Each row has a class, written after it, and each block has its own classes.
-290	56	-205	-41	-68	223	431	558	32	-271	296	218	-534	78	-323	-8	157	-61	141	7	118	-23	-101	-153	-14	161	-55	-137	-388	-181	-309	150	-136
siz
4	-172	17	-133	-296	97	340	41	-439	206	-553	576	12	-112	-135	161	-295	-121	148	-278	-91	155	573	-284	163	520	211	355	-537	-212	-218	27	-233
dazom
-328	77	-318	-132	-22	317	672	563	-6	-204	247	271	-546	150	-369	-91	17	-209	81	66	-12	-120	-14	-307	32	138	29	-71	-467	-30	-206	169	-121
vid
97	-105	41	-118	-263	107	242	104	-451	444	-402	457	175	-189	-121	208	-361	-242	244	-310	67	29	132	-161	229	451	196	292	-388	-236	-105	58	-255
vid
91	87	-34	2	247	171	-50	99	90	203	663	-48	-474	277	511	-221	-62	-136	43	-226	133	-45	-207	-29	159	-427	-378	-146	11	208	-349	-164	-152
siz
-49	158	32	421	-216	-222	519	402	-159	-30	-131	-226	417	333	221	-189	-99	271	202	20	-47	-290	352	-197	184	-146	-172	280	-247	-128	-301	-26	182
tukar
-48	178	30	388	-233	-132	498	489	-170	19	-112	-211	410	373	205	-253	-167	213	221	-2	26	-329	312	-207	178	-74	-191	256	-383	-139	-378	45	144
dazom
-268	29	-236	-41	-47	252	384	588	21	-194	189	264	-584	65	-422	26	179	-114	135	-17	113	-8	-174	-88	-50	214	37	-143	-368	-197	-252	160	-96
Nok
-425	-47	-60	485	-160	-193	-215	-15	-31	74	227	-127	82	425	302	-35	313	251	127	-158	847	-193	-52	2	-391	60	-699	-64	-539	-168	-460	-49	-147
faza
-441	-95	-58	488	-214	-154	-271	-26	-30	85	223	-90	51	406	270	-41	312	285	93	-170	819	-225	-56	-17	-381	120	-694	-85	-513	-143	-347	-6	-96
faza
-67	192	52	443	-199	-186	528	381	-156	-38	-77	-209	444	304	268	-234	-199	303	226	49	-38	-304	261	-209	208	-166	-182	258	-246	-83	-288	-31	146
vikav
-285	88	-278	-7	-63	208	441	608	20	-365	229	180	-579	51	-338	2	189	-36	108	-12	32	16	-121	-94	-26	95	29	-145	-340	-142	-246	66	-53
Nok
-156	-23	-148	-17	323	106	-240	-24	145	546	400	-8	-506	345	476	171	171	-119	119	-69	249	-174	-472	237	59	-570	-401	-215	-84	42	-438	-201	-58
Nok
-341	-107	82	493	-279	-289	-344	75	-39	427	162	-6	333	302	405	-233	146	376	-18	-162	762	-275	-13	-145	-99	-39	-672	3	-355	-207	-124	-71	3
vikav
63	-181	81	-177	-313	66	238	73	-501	124	-521	616	100	-24	-207	189	-352	-227	159	-327	-123	116	539	-211	174	615	210	380	-591	-211	-247	65	-268
tav
-143	-73	-114	-43	338	104	-212	35	243	671	388	-23	-492	254	444	161	229	-44	35	-11	337	-153	-468	157	23	-539	-401	-214	-136	-33	-358	-210	31
dazom
-314	70	-262	-157	28	338	671	583	53	-284	276	264	-611	99	-397	-166	15	-196	62	61	-22	-100	43	-364	27	146	2	-128	-458	-69	-225	139	-132
tav
-124	102	-219	41	282	221	12	168	148	253	383	-240	-734	121	229	19	191	-40	202	-86	247	-103	-550	388	60	-636	-221	-227	-158	101	-353	-219	9
Nok
-465	-69	-90	481	-229	-115	-261	45	-109	79	279	-121	35	481	208	7	319	256	137	-221	863	-239	-88	-7	-375	167	-699	-77	-634	-155	-451	46	-147
siz
16	106	18	-5	225	206	-8	77	99	180	614	-28	-467	167	541	-198	-59	-20	70	-177	130	-44	-279	-34	145	-462	-297	-163	55	215	-215	-144	-96
vikav
150	-168	15	-154	-83	-8	184	146	-222	451	-502	430	-80	-371	-136	452	-44	-100	72	-266	-82	197	166	-174	-12	363	380	211	-73	-349	-62	-208	52
vikav
294	181	169	389	-95	-294	13	478	-193	-15	22	-233	339	552	504	-349	-181	64	-60	-208	-53	-244	381	-231	16	-6	-153	291	-100	-176	-402	-87	141
tav
-335	36	-94	540	-276	-337	-282	-192	-158	212	139	-61	165	353	422	-74	222	254	48	-62	573	-202	72	57	-1	-295	-578	-83	-49	-27	-275	-265	-43
vid
-212	-13	-72	-72	154	335	382	544	36	-139	399	173	-518	229	-395	-16	135	-338	132	7	120	62	-70	-322	-129	283	-124	-116	-355	-156	-379	270	-210
tukar
191	-170	94	-217	-62	46	182	189	-251	410	-440	357	-49	-327	-118	460	-97	-119	45	-302	-126	234	210	-252	49	387	321	216	-195	-316	-80	-164	56
tukar
-144	65	-273	64	259	193	-47	77	157	405	406	-200	-735	120	252	28	186	-33	199	5	327	-162	-572	389	77	-673	-265	-262	-108	117	-300	-244	-6
siz
40	-206	32	-159	-278	84	290	27	-444	205	-519	582	20	-73	-261	276	-300	-192	170	-247	-141	156	513	-210	175	552	232	347	-516	-160	-239	74	-225
siz
114	-99	31	-180	-318	154	265	165	-451	422	-335	506	140	-158	-115	245	-359	-298	249	-301	69	-8	137	-162	220	507	222	306	-461	-192	-209	109	-258
dazom
-65	156	39	461	-238	-170	454	444	-200	-72	-115	-194	431	423	265	-304	-191	191	201	-19	7	-296	352	-205	168	-143	-231	267	-335	-75	-404	18	83
faza
-231	20	-72	-73	179	292	444	522	62	-110	314	140	-507	223	-389	-21	83	-359	144	73	155	37	-60	-251	-116	227	-94	-118	-398	-186	-380	251	-200
vid
-201	-7	-136	-46	217	285	366	521	24	-52	268	122	-526	214	-433	9	154	-394	116	76	214	64	-54	-309	-162	236	-55	-123	-339	-238	-415	230	-164
siz
-473	-69	-59	482	-161	-125	-205	25	-46	126	230	-119	51	440	306	-78	287	245	103	-187	881	-215	-67	-52	-343	84	-662	-78	-609	-176	-352	6	-107
vid
-260	-136	62	483	-280	-306	-397	141	-60	478	230	19	308	426	414	-203	210	317	-45	-213	735	-270	67	-181	-117	-17	-690	22	-298	-190	-223	-75	27
siz
-337	-15	-90	571	-318	-374	-397	-183	-141	222	158	-88	206	390	446	-70	264	270	23	-83	612	-241	57	81	-33	-317	-663	-90	-106	-8	-319	-248	-34
faza
-165	-67	-136	-42	362	117	-298	-33	201	626	380	38	-502	255	443	134	149	-69	43	-12	285	-182	-507	149	67	-547	-429	-238	-125	-14	-359	-228	-32
tav
-307	63	-259	-105	11	371	717	600	37	-211	266	220	-626	103	-407	-191	22	-185	58	51	-21	-66	25	-391	73	115	12	-110	-482	-38	-224	173	-148
tukar
157	-125	27	-156	-82	15	241	214	-254	391	-432	337	-45	-312	-61	452	-80	-99	34	-321	-144	179	204	-263	26	320	378	222	-184	-294	-146	-189	34
vikav
-372	-123	72	533	-239	-360	-363	9	-14	416	154	-21	360	361	425	-201	194	369	-21	-171	837	-318	36	-63	-132	-108	-714	-14	-264	-225	-195	-78	-43
tav
-319	63	-210	-118	-14	358	644	594	41	-198	325	305	-619	105	-380	-129	38	-193	100	81	5	-93	12	-350	-14	224	19	-100	-413	-82	-239	155	-116
vikav
-39	208	32	421	-254	-193	585	455	-196	-22	-130	-178	481	387	264	-251	-176	229	213	54	-65	-313	287	-203	243	-193	-136	301	-255	-70	-309	-17	162
vid
82	125	91	328	-4	-213	208	272	-157	172	-192	-190	462	403	269	-194	-210	-4	136	49	54	-300	212	-113	81	-67	-27	324	-116	-213	-420	136	-3
dazom
216	217	78	424	-110	-357	82	479	-131	51	-30	-317	296	489	494	-294	-102	147	4	-89	23	-278	418	-180	-52	-50	-134	255	-99	-241	-395	-114	191
dazom
-306	40	-277	-103	12	363	637	576	9	-189	219	248	-586	106	-397	-142	3	-207	63	73	-13	-86	15	-385	-9	174	-6	-87	-463	-63	-236	170	-134
faza
-29	147	42	426	-186	-167	432	414	-185	13	-155	-237	506	448	279	-302	-206	180	189	-12	12	-321	288	-209	218	-173	-215	253	-320	-92	-342	61	112
dazom
-372	-75	48	567	-271	-336	-258	113	-46	371	184	-76	297	345	422	-187	209	387	-14	-225	813	-289	78	-111	-137	-74	-660	-5	-348	-227	-238	-125	20
vikav
184	-169	-4	-147	-33	-25	224	147	-201	437	-521	349	-88	-341	-47	492	-57	-114	37	-265	-123	203	209	-224	-3	329	371	227	-139	-344	-93	-225	88
Nok
-64	157	85	439	-233	-120	465	449	-217	10	-126	-220	444	367	264	-303	-177	291	203	-27	-3	-304	290	-239	239	-166	-219	292	-288	-117	-342	48	140
dazom
-488	-97	-108	478	-253	-122	-222	-10	-88	43	188	-132	43	463	263	-34	282	292	128	-290	834	-260	-25	39	-351	146	-700	-55	-720	-147	-423	82	-193
dazom
285	192	110	462	-116	-351	23	488	-167	69	5	-297	354	547	506	-326	-100	104	-54	-92	-4	-235	402	-248	-50	-15	-128	296	-47	-214	-391	-102	178
siz
-327	-117	6	515	-244	-342	-406	138	-53	508	127	-33	341	388	403	-149	216	326	-22	-218	799	-302	62	-115	-137	-15	-667	7	-371	-284	-217	-88	55
Nok
-505	-51	-137	503	-175	-136	-205	-3	-61	72	235	-110	-4	476	239	-31	271	227	144	-200	899	-281	-38	52	-370	86	-701	-138	-619	-140	-427	-13	-157
tav
277	210	107	440	-154	-330	62	543	-218	-11	61	-277	337	612	490	-282	-147	39	10	-213	-61	-252	441	-200	-11	32	-171	296	-164	-171	-487	-75	109
tukar
106	-175	95	-134	-255	26	213	26	-463	229	-456	576	61	-11	-128	196	-302	-226	154	-278	-155	186	537	-241	185	482	181	359	-412	-149	-246	4	-247
tukar
63	-70	-31	-128	-300	153	300	206	-499	411	-387	442	95	-177	-183	277	-365	-289	297	-307	72	-1	118	-157	219	474	212	277	-511	-221	-208	84	-265
tukar
236	199	80	467	-109	-362	25	468	-173	35	1	-260	291	595	447	-305	-86	29	-10	-137	36	-234	445	-174	-53	1	-186	252	-77	-214	-448	-97	143
tukar
127	-138	58	-169	-60	80	315	200	-252	354	-488	321	-81	-382	-34	394	-98	-31	41	-289	-143	250	186	-311	79	274	330	228	-219	-332	-82	-207	22
tukar
124	-168	84	-153	-34	46	278	147	-186	330	-447	310	-96	-353	-88	473	-50	-43	-11	-291	-152	274	240	-289	-5	352	330	200	-175	-304	-91	-175	40
vid
-481	-91	-130	442	-188	-156	-248	-16	-17	137	272	-104	36	443	234	24	316	269	113	-161	871	-246	-57	7	-390	127	-703	-120	-631	-128	-374	23	-137
dazom
-232	-6	-87	-87	178	292	418	549	52	-52	343	165	-522	214	-441	5	112	-378	144	80	170	-6	-73	-275	-128	260	-74	-104	-401	-206	-358	288	-160
vikav
43	78	16	3	238	208	-82	75	81	186	608	-36	-427	227	508	-196	-60	-57	69	-273	98	-54	-242	44	225	-445	-333	-138	56	198	-294	-113	-107
Nok
233	215	48	454	-116	-345	80	489	-169	-6	-28	-286	294	531	485	-324	-130	84	-18	-120	3	-233	455	-211	-29	-10	-157	264	-146	-237	-447	-121	139
dazom
-488	-83	-95	492	-213	-131	-157	12	-42	24	233	-92	4	435	245	-53	339	263	91	-158	840	-218	6	-26	-365	105	-659	-61	-623	-147	-425	-15	-107
faza
189	-187	102	-202	-1	61	204	171	-191	410	-452	385	-78	-387	-28	368	-126	-40	-29	-333	-114	218	206	-367	9	359	323	205	-129	-334	-18	-195	61
tav
-244	-27	-37	-64	172	316	397	562	36	-57	326	167	-449	240	-370	-31	146	-348	110	42	232	20	-56	-336	-185	262	-112	-80	-371	-229	-424	267	-187
faza
-500	-89	-175	473	-213	-148	-235	-38	-79	125	171	-84	1	394	252	58	262	290	149	-169	840	-234	-65	18	-322	85	-688	-115	-626	-150	-354	19	-123
siz
-473	-65	-104	477	-218	-126	-237	-7	-72	55	237	-79	27	467	287	-66	264	276	113	-206	803	-220	-36	9	-351	124	-701	-80	-610	-120	-368	-2	-176
tukar

A new block, with new classes.
-78	96	-128	-33	-67	51	-175	-98	-309	1	-218	31	184	-157	8	-244	-49	-7	-150	-240	21	123	35	-259	13	-129	-45	-104	-132	-82	75	-14	-318
muv
-31	128	-103	86	54	58	11	26	111	-167	49	-98	-21	-21	-8	32	-112	-21	21	-126	127	45	-73	-25	-131	-11	45	-165	124	27	-71	58	-122
naf
-94	235	-78	60	99	75	-43	-113	-143	-39	-107	-9	72	-73	-40	-97	-3	-81	-101	-59	-39	21	-55	-136	-55	-136	-73	-12	-31	-108	126	23	-118
ver
-21	107	46	-80	-47	75	-193	76	116	-116	-25	-72	101	-98	47	6	163	178	-136	-108	-50	-86	-79	8	32	-25	24	125	87	-80	-13	54	38
ver
51	-121	60	-39	129	-1	44	117	20	-22	108	-69	-77	-38	7	150	-49	-46	19	-72	-22	42	63	-16	27	72	-29	15	257	9	-121	-13	-28
kiguz
-12	234	107	-62	13	103	-66	-66	25	-225	-98	-63	180	-314	-58	-185	288	310	-238	-89	-80	-144	-94	-84	23	-230	-10	136	-50	-205	153	28	173
muv
29	54	28	48	9	65	-32	151	92	-161	149	-165	-184	-108	-13	-41	56	35	31	-133	-175	-195	-156	82	37	-18	-73	47	426	-193	-134	134	133
naf
133	-253	215	121	242	82	-178	267	236	-42	121	9	-17	108	28	429	151	-3	-57	-171	-102	-7	-96	14	-104	313	17	334	483	41	96	112	-101
Dul
51	103	-50	109	27	40	131	-166	-56	-336	-167	8	-265	61	-30	-42	-57	-62	251	-126	-75	-113	-179	-130	-213	-56	-263	-324	-72	-17	-107	-24	-202
muv
6	-71	79	58	-78	33	-209	212	302	-42	-28	5	163	88	101	196	216	-28	-100	-115	102	-45	-137	53	-24	134	-12	78	334	100	-86	152	-96
som
101	-280	47	-46	-51	-38	127	163	94	-229	107	61	-196	110	53	222	60	233	225	-112	-182	-208	-157	97	-273	138	-116	147	24	129	-261	3	90
tesus
31	-178	27	50	74	58	84	70	206	-102	45	-48	-66	-41	-38	136	-8	82	19	-33	-99	-34	62	65	29	28	-54	120	204	16	-90	-83	-48
kiguz
14	58	39	-16	133	34	-85	-84	-3	4	-87	44	36	-92	-24	56	21	-88	-1	-50	55	20	75	-48	31	7	10	-14	31	-87	42	55	-236
naf
19	-123	-139	96	-111	16	-128	18	202	503	-78	130	27	25	1	80	-85	-28	85	127	-242	-387	4	413	173	382	-89	279	259	-81	-279	290	-65
kiguz
57	-311	79	-62	43	-63	37	59	100	40	99	60	-177	66	61	371	-49	-7	178	35	-44	-18	127	99	-29	163	-76	98	240	81	-309	-15	-125
nibam
57	-46	44	69	-122	-49	-102	30	404	-30	63	-88	-127	84	148	158	20	-211	202	-259	179	-100	-186	121	-120	260	53	-58	371	87	-307	122	-149
Dul
-28	-30	-32	-95	215	56	-194	-212	48	-222	-267	-15	126	-143	3	-16	77	33	-95	-141	120	115	111	-79	-115	-168	-116	-134	-53	-22	-10	112	-373
nibam
-23	23	-8	75	-207	-21	-108	-115	82	152	-217	161	166	-123	62	57	-7	-27	19	-197	16	-129	-76	9	-101	136	100	112	-151	-20	3	181	-45
tesus
-139	162	-37	-112	-358	2	-436	157	-214	156	-94	52	330	-37	86	-148	79	-14	-141	-104	110	84	28	-6	248	-98	118	28	165	-111	-7	81	-54
naf
61	-226	122	1	153	1	181	16	173	-157	86	-11	-193	58	36	320	31	88	129	49	-129	-170	-13	74	-118	187	-92	213	215	74	-200	-66	43
som
-18	52	-30	-17	64	7	-5	64	-43	-24	33	-45	7	-5	-5	-47	10	-36	-18	-42	-58	68	-26	-21	-36	-57	-2	4	31	-52	4	-52	-21
muv
-1	172	-95	0	-2	34	49	-54	-15	-101	-68	-25	41	-72	-65	-21	-17	-48	-24	184	-100	-129	100	55	100	-25	-112	7	61	-86	-86	-25	-32
Dul
-91	159	-140	-62	-198	-56	-136	-105	-65	1	-118	7	118	-108	30	-182	-20	-13	-57	-12	32	18	73	0	44	-96	-10	-128	76	-116	-123	39	-136
nibam
-61	129	-51	-144	56	66	-68	-222	-97	-63	-150	-15	39	-133	-58	96	-16	7	-28	60	-26	0	95	17	28	-196	21	-151	74	-141	21	17	-118
tesus
-84	320	-40	-1	-251	110	-223	162	115	-442	-10	-192	109	1	23	4	28	408	-12	-241	-13	-63	-243	65	-81	-170	144	-75	165	70	-95	-64	33
som
3	-58	13	0	-37	-6	16	42	123	-116	-12	-22	-43	-4	72	87	31	3	68	-72	-37	-23	-42	38	-73	33	-30	77	73	3	-164	-31	-33
ver
13	112	28	-113	-114	-9	-69	4	111	-5	-53	-57	148	-124	43	-62	114	27	-54	-8	90	0	18	76	90	-69	83	-32	10	-30	-85	-34	-12
tesus
-42	110	-28	-58	76	-16	-29	-234	-5	-120	-136	-18	89	-125	-3	-44	126	27	-94	42	-74	-47	66	-20	-49	-110	-81	12	12	-135	-14	38	-115
tesus
-37	-48	-40	-19	-35	13	-49	51	-45	-48	5	-23	-35	-50	-24	30	-74	27	0	-16	-38	47	86	-39	86	-102	-28	-60	86	-31	-65	-35	-61
kiguz
53	-109	128	31	228	-43	264	56	-47	-56	166	4	-78	14	-13	152	58	-91	13	29	-174	-73	12	-116	-12	54	-150	166	14	164	53	-181	31
kiguz
-11	57	30	-129	-22	-100	26	-233	-208	110	-120	111	-24	-119	-21	78	-54	-125	27	53	92	-17	141	-92	-39	-56	3	-188	-19	-96	-36	133	-23
nibam
-139	162	-88	98	107	70	-124	-127	56	-151	-206	40	108	-21	9	-139	37	-62	-78	-223	37	109	-160	-141	-81	-121	-75	-160	3	-11	165	21	-452
kiguz
-7	-69	21	-28	-16	14	25	10	195	-149	-43	-27	-51	-80	51	65	60	74	4	-25	-4	-67	-47	59	-11	29	-44	9	130	-1	-153	54	-21
naf
12	-26	53	48	73	29	-55	42	104	-138	37	-50	-29	-27	30	62	34	33	-7	-168	4	37	-56	-44	-53	12	-38	30	169	37	-30	3	-164
nibam
0	-2	-19	-95	204	83	-28	312	-207	-237	255	-233	-127	-90	-20	106	15	7	-134	140	-205	63	64	-52	122	-141	-141	134	454	-201	-188	-40	175
Dul
-36	-359	61	-65	217	103	146	-50	-54	-291	158	-33	-232	39	4	99	45	217	-13	99	-107	120	68	-149	40	-230	-248	26	101	82	73	-319	-156
kiguz
74	-191	118	-13	-9	17	112	130	310	-83	91	-58	-137	39	68	164	25	34	124	-114	54	-28	-88	110	-87	79	5	46	106	146	-137	-68	26
som
-52	130	-51	11	149	-36	2	-87	-120	22	-52	-29	-12	-65	-34	-88	-96	-178	34	-33	-2	51	58	-71	-39	-34	65	-34	5	-121	9	-44	-123
som
-65	53	-28	20	-137	39	-196	0	41	84	-126	67	367	-57	138	95	199	198	-210	-33	-174	-42	-130	91	-43	-35	-147	216	-75	186	41	55	40
ver
-20	153	-52	39	20	48	7	-30	11	-41	-67	-14	15	8	-20	-11	36	-26	-40	-46	-100	-74	-125	-32	-76	16	-44	46	6	-3	14	2	-60
som
45	-106	52	-26	39	32	-18	62	215	5	-45	-1	18	6	-9	153	45	-3	-9	-25	40	16	43	78	63	74	28	24	59	63	-65	44	-49
Soror
-18	-25	-32	7	-6	47	-67	281	151	-36	104	-128	57	-101	30	-66	-54	8	-30	-193	47	78	-27	100	46	-53	6	23	274	35	-121	1	-76
som
5	-73	36	2	-68	32	-59	35	100	-119	-61	-4	-14	-3	50	52	55	6	68	-153	48	-8	-89	35	-29	16	-3	34	163	-2	-150	27	-119
nibam
-18	19	-12	-2	-58	-14	-36	-100	68	-105	-58	-13	49	-3	63	-58	112	55	-44	-73	-72	-68	-84	-34	-109	-5	-21	43	-120	-3	45	0	14
tesus
71	-113	70	15	59	-17	106	204	130	-344	113	-101	-181	24	55	23	65	160	57	-280	-163	-39	-215	-111	-269	112	-82	113	32	95	-105	-77	144
muv
-102	41	-50	87	83	-12	-229	-124	-5	43	10	-31	136	-34	68	0	92	-310	-42	-70	69	220	42	-40	18	-243	12	-1	192	-77	62	-34	-305
Soror
1	275	68	-242	11	-32	135	-247	-486	-382	-197	119	90	63	-77	-311	338	383	-172	211	-19	-107	14	-337	-56	-127	-94	-189	-408	-293	141	-107	21
Soror
-3	2	-10	29	33	3	-62	97	244	-24	61	-111	-55	-43	26	75	-71	-4	81	-188	-9	-64	-24	118	-19	186	97	50	249	-27	-197	69	-20
naf
21	12	100	4	38	53	128	-23	24	-84	7	12	26	-161	0	76	123	50	-80	7	-135	-104	4	-45	-13	-107	-80	181	-76	-89	81	-37	38
tesus
3	-199	37	26	45	-40	-4	68	111	-71	24	16	-82	66	80	159	-35	-15	114	-189	-24	36	-56	-7	-163	123	34	89	49	99	-89	-19	-63
ver
24	120	47	7	-9	15	-111	-31	-16	16	-81	5	116	-81	35	-43	95	13	-52	-141	36	-24	-70	-53	-22	40	-1	-8	27	-3	12	35	-132
naf
-28	-69	22	-21	-170	12	-27	167	280	-143	15	2	-54	48	142	126	-47	90	114	-221	89	7	-131	100	-121	152	54	28	138	29	-227	45	-60
Soror
-38	-37	-170	29	-167	108	-216	-44	449	-182	-231	-203	230	-277	59	-117	153	56	-78	-7	-72	-140	-4	398	158	-234	-64	98	239	-23	-329	112	-46
naf
-227	435	115	-200	-147	8	-228	184	-341	-546	343	-111	254	-36	82	54	411	296	-190	-196	-157	140	-168	-269	46	-477	163	240	207	-166	114	-313	49
nibam
38	-248	50	-154	-51	-73	177	-64	36	-203	-60	86	-84	-85	58	206	65	219	82	61	-191	-121	59	-5	-126	94	-38	133	-151	19	-208	-116	267
Soror
-35	-35	33	-34	28	-39	-100	-94	-141	-3	-54	19	112	30	18	82	150	-66	-27	-146	7	122	74	-115	-75	-168	-68	-104	36	-27	-19	-39	-231
Soror
-30	98	17	17	-12	16	-18	16	-1	50	-19	10	129	-43	17	-2	37	9	-76	-94	-22	-5	-50	-14	-28	37	45	113	-52	-5	70	-3	-16
Dul
17	-164	20	-1	-57	-23	21	139	27	-128	195	-31	-121	38	59	109	-16	117	20	-98	-132	-62	-53	-64	-70	136	13	209	16	53	-51	-28	195
Dul
24	98	-67	58	184	-16	337	-137	-899	328	79	178	-241	222	-236	-140	-304	-283	195	-168	-142	168	89	-378	-71	-12	-82	-330	-110	-214	258	-169	-372
Soror
-4	88	-18	26	33	-18	27	205	71	-122	231	-96	19	-169	48	-192	-66	266	-113	-164	-114	24	-21	-58	-6	146	43	172	68	-75	-13	-68	91
nibam
-34	85	-12	-12	60	31	-83	-10	8	-33	-95	-2	103	-79	4	-50	35	34	-67	-85	20	20	-11	-37	-12	-34	-20	6	-13	-14	15	20	-104
ver
37	-169	100	-20	-98	-52	-2	52	295	0	23	-25	-85	-62	92	130	13	0	131	-183	-9	-84	15	113	-34	158	70	127	170	-23	-221	-7	-8
som
25	35	47	58	-41	14	-136	-116	167	-90	-138	-89	187	-49	68	19	211	-112	6	-249	69	24	-66	78	-40	-129	-37	-38	117	44	-97	27	-314
Dul
-5	136	69	59	-85	17	-58	68	96	68	34	-20	77	-79	49	80	65	-124	-10	-118	2	-48	-78	46	10	21	73	164	172	-80	-56	43	-23
nibam
6	-59	-6	39	133	80	93	139	268	-255	-8	-106	-229	-42	-26	33	-98	40	98	-118	-22	-97	-88	62	-98	59	-83	-55	229	-48	-152	60	-1
ver
-9	117	26	-127	86	-24	-35	-97	-48	-32	-43	41	59	-49	12	6	48	16	44	-69	93	10	-24	-47	-64	-19	32	-81	-99	49	-21	-53	-99
Soror
24	-168	53	22	-18	11	50	105	223	12	52	-27	-33	-10	31	108	25	0	52	-54	-42	-40	35	121	28	54	-15	131	169	34	-113	-64	-27
ver
-94	106	32	-31	124	22	-212	-29	-122	-34	14	-5	162	-104	13	-33	99	18	-158	-177	67	177	2	-177	36	-163	35	-74	122	-89	176	38	-223
muv
